Below are the code and all the weights of a small trained network. Each question names an input and a class and asks about switching units off, where a switched-off unit gives its printed mean instead of its output.

import numpy as np


def w(rows, s, z=0):
    codes = np.array(rows[::2]) - 128.0
    scale = np.full(codes.shape[1], s)
    scale[-1] = z or s
    return codes * scale


def f(y):
    return np.maximum(y, 0)


def log_softmax(a):
    a = a - a.max(-1, keepdims=True)
    return a - np.log(np.exp(a).sum(-1, keepdims=True))


def net(x, mask):
    res = np.array(x, float).reshape(1, 3) / 4 @ E
    y = f(res @ A[0][:, :-1].T + A[0][:, -1])
    res = res + np.where(mask, y, B[0][:, -1]) @ B[0][:, :-1]
    return log_softmax(res[-1] @ U[:, :-1].T + U[:, -1])


A, B = {}, {}
E = w([
[2,37,172,100],'x0',
[184,45,153,13],'x1',
[106,213,249,59],'x2',
],0.009)
A[0] = w([
[228,166,87,122,83],'N1',
[95,185,126,103,60],'N2',
[199,194,106,77,62],'N3',
[122,178,105,177,123],'N4',
[185,89,108,85,181],'N5',
[95,75,140,132,64],'N6',
[159,138,236,106,74],'N7',
[93,205,150,174,78],'N8',
[194,127,68,136,106],'N9',
[191,154,77,157,145],'N10',
[98,64,131,128,72],'N11',
[157,115,161,32,197],'N12',
[97,215,99,173,67],'N13',
[77,79,114,126,79],'N14',
[84,138,107,221,208],'N15',
[69,126,207,89,66],'N16',
[152,28,6,170,46],'N17',
[198,42,132,114,187],'N18',
[49,117,120,155,51],'N19',
[169,39,79,61,55],'N20',
[95,70,138,126,136],'N21',
[94,97,148,129,61],'N22',
[155,180,149,99,88],'N23',
[192,153,104,112,75],'N24',
[162,186,86,119,240],'N25',
[48,157,85,191,117],'N26',
[173,193,173,155,55],'N27',
[74,109,142,126,179],'N28',
[22,102,82,97,204],'N29',
[158,88,125,87,254],'N30',
[136,188,81,128,59],'N31',
],0.013,0.0061)
B[0] = w([
[129,108,107,116,230],'N1',
[118,144,140,63,148],'N2',
[112,94,100,102,205],'N3',
[148,152,140,123,182],'N4',
[176,165,135,147,220],'N5',
[141,133,100,105,168],'N6',
[118,128,173,105,200],'N7',
[149,149,137,109,179],'N8',
[93,106,87,92,207],'N9',
[111,136,88,125,223],'N10',
[124,119,112,107,175],'N11',
[155,155,133,134,251],'N12',
[157,140,135,107,184],'N13',
[109,112,80,109,178],'N14',
[174,184,147,132,225],'N15',
[108,123,124,101,209],'N16',
[78,95,249,61,253],'N17',
[164,165,129,138,234],'N18',
[136,134,104,81,172],'N19',
[162,144,140,122,213],'N20',
[102,134,89,134,190],'N21',
[105,113,107,106,158],'N22',
[93,90,129,90,170],'N23',
[117,123,106,101,186],'N24',
[107,121,106,159,229],'N25',
[167,163,129,112,202],'N26',
[112,113,128,107,173],'N27',
[136,118,100,133,196],'N28',
[139,137,86,134,234],'N29',
[173,151,121,166,233],'N30',
[126,129,121,101,163],'N31',
],0.016,0.011)
U = w([
[89,94,247,36,173],'0',
[240,188,133,121,44],'1',
[100,85,15,70,97],'2',
[171,156,124,190,253],'3',
[31,23,157,251,90],'4',
[35,9,180,177,85],'5',
[53,22,175,200,91],'6',
],0.011,0.015)

Each question gives the input, the list of numbers given to net, and the class t.
The units are the neurons (one row each of A and B). Each row of codes is followed by its name. A weight is (code - 128) times the scale printed after its matrix; where a second scale follows, it is the last column's (A, B and U).
mask holds one flag per neuron, in row order. A switched-off neuron (its flag False) gives its mean, the last column of its row in B, instead of its output. The means were averaged over made-up inputs and are rounded, as every weight is.
A unit's drop is (log p(t) with every unit on - log p(t) with that unit switched off) / (log p(t) with every unit on - log p(t) with every unit switched off).
unit that matters most: the unit with the biggest drop
k most important neurons: the k neurons with the biggest drops, biggest first
drop when u is switched off: that unit's drop, to one decimal
input [1,7,-6], class 1: unit that matters most => N18
input [-8,1,-6], class 2: 2 most important neurons => N10; N9
input [-2,-2,3], class 3: 3 most important neurons => N17; N16; N9
input [0,6,5], class 1: 4 most important neurons => N17; N12; N30; N5
input [-4,5,6], class 0: 3 most important neurons => N7; N23; N15
input [-3,3,1], class 3: 3 most important neurons => N17; N15; N26
input [4,-5,-4], class 1: 3 most important neurons => N15; N26; N29
input [6,3,5], class 2: 2 most important neurons => N17; N29
input [-3,1,3], class 3: 2 most important neurons => N17; N9
input [6,-3,5], class 2: 2 most important neurons => N17; N29
input [-4,-5,-5], class 0: 2 most important neurons => N17; N30
input [-5,4,5], class 0: 2 most important neurons => N7; N23
input [-6,-6,-8], class 0: drop when N17 is switched off => 1.3
input [0,0,0], class 3: drop when N17 is switched off => 0.7
input [4,-7,-2], class 1: drop when N5 is switched off => 0.0
input [-3,-3,4], class 0: unit that matters most => N30
